Here is a tiny trained network, its code and every weight. The questions are about switching its units off for an input and a target symbol, where a switched-off unit gives its printed mean instead of its output.

import numpy as np


def w(rows, s, z=0):
    codes = np.array(rows[::2]) - 128.0
    scale = np.full(codes.shape[1], s)
    scale[-1] = z or s
    return codes * scale


def norm(h):
    return h / np.sqrt((h * h).mean(-1, keepdims=True) + 1e-5)


def f(y):
    return np.maximum(y, 0)


def softmax(a):
    e = np.exp(a - a.max(-1, keepdims=True))
    return e / e.sum(-1, keepdims=True)


def log_softmax(a):
    a = a - a.max(-1, keepdims=True)
    return a - np.log(np.exp(a).sum(-1, keepdims=True))


def net(x, mask):
    ids = ['αβγδεζηθλξπστφψω'.index(c) for c in x.split()]
    T = len(ids)
    res = E[ids] + P[:T]
    u = 0
    for l in range(2):
        q, k, v = (norm(res) @ M[l].T for M in (Q, K, V))
        z = softmax(np.where(np.tri(T) > 0, q @ k.T / 4**0.5, -1e9)) @ v
        res = res + np.where(mask[u], z, O[l][:, -1]) @ O[l][:, :-1]
        u += 1
        y = f(norm(res) @ A[l][:, :-1].T + A[l][:, -1])
        res = res + np.where(mask[u : u + 4], y, B[l][:, -1]) @ B[l][:, :-1]
        u += 4
    return log_softmax(norm(res)[-1] @ U[:, :-1].T + U[:, -1])


Q, K, V, O, A, B = {}, {}, {}, {}, {}, {}
E = w([
[117,184,122,155],'α',
[204,133,138,146],'β',
[146,158,95,133],'γ',
[91,98,146,163],'δ',
[7,149,103,131],'ε',
[117,64,122,91],'ζ',
[169,144,128,156],'η',
[121,185,162,179],'θ',
[82,140,148,126],'λ',
[162,134,131,109],'ξ',
[187,121,164,155],'π',
[122,159,145,92],'σ',
[170,121,142,121],'τ',
[120,77,76,6],'φ',
[165,122,119,177],'ψ',
[87,79,146,85],'ω',
],0.018)
P = w([
[45,85,141,154],'0',
[65,216,14,199],'1',
[124,152,2,155],'2',
[125,111,32,125],'3',
[208,97,44,75],'4',
[117,157,114,157],'5',
[35,100,143,103],'6',
[72,184,91,157],'7',
[89,139,99,135],'8',
[87,146,105,141],'9',
[104,131,95,126],'10',
[95,157,122,155],'11',
[136,120,107,108],'12',
[138,202,122,182],'13',
],0.0084)
Q[0] = w([
[92,205,171,81],'0.h0',
[78,136,124,170],'0.h0',
[184,2,37,188],'0.h0',
[103,70,7,58],'0.h0',
],0.0054)
K[0] = w([
[1,130,139,143],'0.h0',
[94,67,77,151],'0.h0',
[123,45,134,36],'0.h0',
[134,146,190,80],'0.h0',
],0.0056)
V[0] = w([
[33,170,164,221],'0.h0',
[103,89,140,138],'0.h0',
[139,127,215,98],'0.h0',
[109,74,37,255],'0.h0',
],0.0093)
O[0] = w([
[199,1,83,16,189],'0.h0',
[146,133,85,178,119],'0.h0',
[162,56,76,234,26],'0.h0',
[126,139,142,121,254],'0.h0',
],0.0081,0.0044)
A[0] = w([
[228,193,120,165,251],'0.n0',
[211,130,121,49,75],'0.n1',
[86,83,172,59,204],'0.n2',
[162,85,2,49,233],'0.n3',
],0.0053,0.0023)
B[0] = w([
[1,95,130,88,220],'0.n0',
[82,149,101,179,189],'0.n1',
[127,251,83,180,216],'0.n2',
[107,169,228,154,253],'0.n3',
],0.0097,0.005)
Q[1] = w([
[134,96,116,102],'1.h0',
[254,173,89,170],'1.h0',
[230,45,100,143],'1.h0',
[46,191,195,118],'1.h0',
],0.01)
K[1] = w([
[112,170,146,172],'1.h0',
[67,200,166,94],'1.h0',
[96,205,129,138],'1.h0',
[188,1,59,161],'1.h0',
],0.0092)
V[1] = w([
[84,154,61,169],'1.h0',
[176,230,185,223],'1.h0',
[25,35,224,1],'1.h0',
[149,36,104,177],'1.h0',
],0.0075)
O[1] = w([
[22,56,50,120,143],'1.h0',
[97,247,114,133,99],'1.h0',
[121,95,204,121,253],'1.h0',
[197,151,98,253,140],'1.h0',
],0.012,0.0071)
A[1] = w([
[95,112,165,170,191],'1.n0',
[115,104,12,175,82],'1.n1',
[145,178,2,191,36],'1.n2',
[38,180,152,116,255],'1.n3',
],0.0085,0.0022)
B[1] = w([
[144,137,32,166,187],'1.n0',
[144,148,142,4,161],'1.n1',
[253,101,148,12,170],'1.n2',
[165,139,124,220,254],'1.n3',
],0.0075,0.0082)
U = w([
[102,131,149,157,27],'α',
[110,55,149,73,86],'β',
[153,50,187,139,166],'γ',
[183,61,166,181,68],'δ',
[146,196,188,120,254],'ε',
[161,110,8,112,138],'ζ',
[105,51,125,194,21],'η',
[66,95,56,198,153],'θ',
[119,127,91,226,140],'λ',
[180,131,189,165,129],'ξ',
[126,197,163,137,100],'π',
[51,139,78,114,123],'σ',
[203,116,49,136,88],'τ',
[187,133,116,203,232],'φ',
[122,87,173,64,31],'ψ',
[82,143,164,42,162],'ω',
],0.012,0.0037)

Each question gives the input, a string of symbols that net reads in full, and the target symbol t.
The units are the heads (4 rows each of Q, K, V and O) and the neurons (one row each of A and B). Each row of codes is followed by its name. A weight is (code - 128) times the scale printed after its matrix; where a second scale follows, it is the last column's (O, A, B and U).
mask holds one flag per unit, layer by layer, with each layer's heads first. A switched-off unit (its flag False) gives its mean, the last column of its rows in O or B, instead of its output. The means were averaged over made-up inputs and are rounded, as every weight is.
A unit's drop is (log p(t) with every unit on - log p(t) with that unit switched off) / (log p(t) with every unit on - log p(t) with every unit switched off).
The circuit of an input: a set's keep is (log p(t) with only the set's units on - log p(t) with every unit switched off) / (log p(t) with every unit on - log p(t) with every unit switched off). Starting from all 10 units, units are removed one at a time, each time the one whose removal leaves the highest keep (on an exact tie, the one counted first), for as long as the keep stays at least 0.8.
units of the circuit, in order: the units of the circuit, biggest drop first
top k neurons: the k neurons with the biggest drops, biggest first
k most important neurons of layer l: the k neurons of layer l with the biggest drops, biggest first
input ξ π α λ, target ζ: top neuron => (1.n2)
input η η φ γ α π α ψ, target ε: units of the circuit, in order => (0.h0 1.h0 0.n3 0.n0)
input π ε π σ ε ψ α η ξ θ β σ τ, target φ: 2 most important neurons of layer 0 => (0.n2 0.n3)
input π τ φ ξ, target φ: units of the circuit, in order => (0.h0 1.h0 0.n2)
input λ σ θ σ β, target γ: units of the circuit, in order => (0.h0 0.n0 1.h0)
input η τ γ γ ω, target ε: top 2 neurons => (0.n3 0.n0)
input γ ξ α β ξ β γ π β ξ ξ π ξ, target ω: top 2 neurons => (0.n0 0.n3)
input λ η δ ψ ε π, target γ: units of the circuit, in order => (1.h0 0.h0)
input π γ τ π η ω σ β γ φ γ ω ζ, target φ: units of the circuit, in order => (0.h0 1.h0)
input λ ω θ ω ε ψ ζ ζ ε ε γ λ ξ, target γ: units of the circuit, in order => (1.h0 0.h0)
input ξ ζ τ γ σ λ σ γ ε τ γ δ τ λ, target ζ: units of the circuit, in order => (1.h0 0.h0 0.n3)
input ζ ζ φ γ α β ψ π π γ φ π λ τ, target θ: units of the circuit, in order => (0.h0 0.n0 1.h0 0.n3)
input ξ ξ ζ σ β ξ ξ ω φ σ π, target ζ: top 2 neurons => (0.n3 1.n2)
input ζ ψ ζ λ γ γ β λ ψ, target θ: units of the circuit, in order => (0.h0 1.h0 0.n3)
input λ ξ ω ζ ζ γ γ θ, target γ: units of the circuit, in order => (1.h0)
input π λ π ψ τ ψ α γ, target φ: units of the circuit, in order => (0.h0 1.h0 0.n2)
input φ φ ζ γ γ β δ φ δ θ β γ, target σ: units of the circuit, in order => (1.h0 0.h0)
input ξ θ λ ψ, target ζ: 3 most important neurons of layer 0 => (0.n0 0.n3 0.n2)
input ξ ζ ξ π π δ ω ω, target ζ: top 2 neurons => (1.n2 0.n3)
input ξ ω δ η, target ζ: top neuron => (1.n2)
input ζ π θ β, target θ: 2 most important neurons of layer 0 => (0.n0 0.n2)
input η γ ζ θ γ γ γ ω, target ε: top 2 neurons => (0.n0 0.n3)
input σ α φ π ω β δ ζ γ λ ω ψ, target θ: top 2 neurons => (0.n2 0.n3)
